Each row is followed by its group and then its class within the group.
[.24, -.04, -.03, -.10, .08, .31, -.23, .11, .04, .40, -.18, -.26, -.21, .15, .17, .15, -.10, .00, .09, .07, -.29, .13, .10, -.07, -.14, -.12, -.05, -.24, .02, -.19, .00, -.02, -.26, -.09, -.04, .00, -.01, -.17, -.09, .29, .09] : J U
[.24, -.07, .20, .17, -.01, -.03, -.12, -.03, .10, .20, .24, -.04, -.21, -.15, .09, .03, -.10, .17, .06, .00, .01, .01, .22, .01, .06, .19, .12, .05, .03, .18, -.06, -.09, -.32, -.10, .10, -.42, -.02, .05, .16, -.02, -.06] : G B
[.15, .05, .13, -.07, -.13, .05, -.17, -.04, .02, .41, .27, -.02, -.12, -.22, .08, .06, -.12, .09, .06, -.09, -.36, .39, .16, .05, -.14, -.08, .07, -.05, .27, -.11, .05, -.25, -.24, -.22, .18, -.30, .08, -.31, -.14, .40, .03] : J U
[.28, .00, .06, -.08, .12, .24, -.22, .02, .02, .15, .05, -.13, -.34, .13, .19, .10, -.06, .02, .06, -.14, -.39, .23, .07, -.18, -.30, .21, -.04, -.02, .15, -.05, -.03, -.19, .04, -.08, .03, -.26, -.03, -.01, .00, .27, .04] : J U
[-.03, .02, -.09, -.14, .25, .14, .05, -.33, -.01, -.05, .11, .07, .04, .12, -.13, .08, .07, -.23, .00, -.01, -.04, .22, .31, .04, .11, -.04, .03, .15, -.38, .01, .05, -.08, -.06, .20, .11, -.52, -.02, -.01, -.03, .01, -.02] : A K
[.09, .01, .29, -.14, .04, .19, -.09, -.08, .01, .31, -.03, -.04, -.16, -.26, -.01, .09, -.09, -.06, .07, -.20, -.41, .08, .04, .03, -.15, -.15, .21, -.04, .14, -.10, -.12, -.10, -.32, -.19, .17, -.19, .11, .21, .00, .32, .04] : J U
[.00, .13, -.16, -.23, .12, .15, -.24, -.41, -.22, .14, .07, .11, -.08, .14, -.22, .23, .06, -.17, .09, -.01, -.01, .24, .32, .27, .19, -.07, -.06, .09, -.20, -.04, .03, -.11, -.19, .15, .11, -.40, -.06, .09, .04, -.04, -.04] : A K
[.13, -.02, .08, .00, -.14, .03, -.14, .15, .04, .04, .08, .02, -.28, -.39, .10, .11, -.09, .05, .20, -.05, -.14, .18, .06, .10, -.08, .24, .06, .15, .15, .07, -.11, -.08, -.12, -.01, .00, -.21, .04, .35, -.05, -.07, -.03] : G T
[.06, .21, -.08, -.23, .05, .06, .20, -.18, -.04, .05, .07, .21, -.11, .20, -.15, -.11, -.05, -.06, .29, -.02, -.11, .11, .38, .00, -.02, .11, -.14, .05, -.15, -.05, .06, -.20, -.39, .14, .01, -.54, -.22, -.14, -.10, .16, -.05] : A S
[.14, .02, .09, -.08, -.01, .01, .05, .04, -.06, .10, .07, -.05, -.21, .07, .01, .08, -.10, .09, .10, -.67, .00, .30, .36, -.05, -.41, .05, .01, .10, -.14, -.10, .00, -.10, -.13, .25, .08, -.50, -.08, .08, .10, -.04, -.18] : Q L
[.14, .00, -.06, -.22, .17, .11, -.06, -.33, -.08, .05, .20, .09, -.15, .13, -.19, .02, -.02, -.13, .10, .04, -.11, .20, .47, .06, .00, .17, .02, .23, -.17, -.04, .08, -.04, -.15, .18, -.13, -.56, -.14, .02, .00, -.31, .12] : A K
[-.24, -.27, -.72, -.25, -.34, -.16, -.18, .14, .01, -.01, -.02, -.31, .28, -.06, -.23, -.17, .19, -.05, .00, .01, .37, -.27, -.57, -.07, .39, -.28, -.08, -.31, .66, -.10, -.29, .22, .17, -.25, -.13, .63, .10, .05, -.13, -.24, .25] : G B
[.22, -.10, .22, .13, -.16, .08, -.15, -.07, .14, .18, .10, -.15, -.11, -.21, .24, .05, -.15, -.15, .10, -.10, -.13, -.03, .05, .07, .15, .24, .05, .07, .01, .12, .01, -.09, -.43, .01, .06, -.18, .02, .18, .14, -.08, .09] : G B
[.05, .18, .18, -.15, .19, .04, .14, -.23, .01, .05, .06, .18, -.17, .31, -.02, .04, -.03, -.04, .13, -.08, -.18, .08, .67, .11, -.07, -.17, .01, .21, -.09, -.13, .20, -.15, .03, .22, .12, -.62, -.23, -.14, .12, -.03, -.28] : A S
[-.08, .18, -.15, -.31, .15, .06, -.04, -.37, -.16, .14, -.05, .04, -.10, .42, -.15, .10, .00, -.20, .01, .03, -.16, .15, .31, .10, .06, -.13, -.06, -.03, -.08, -.18, .38, .06, -.14, .19, .26, -.41, -.26, -.24, .11, -.03, -.03] : A K
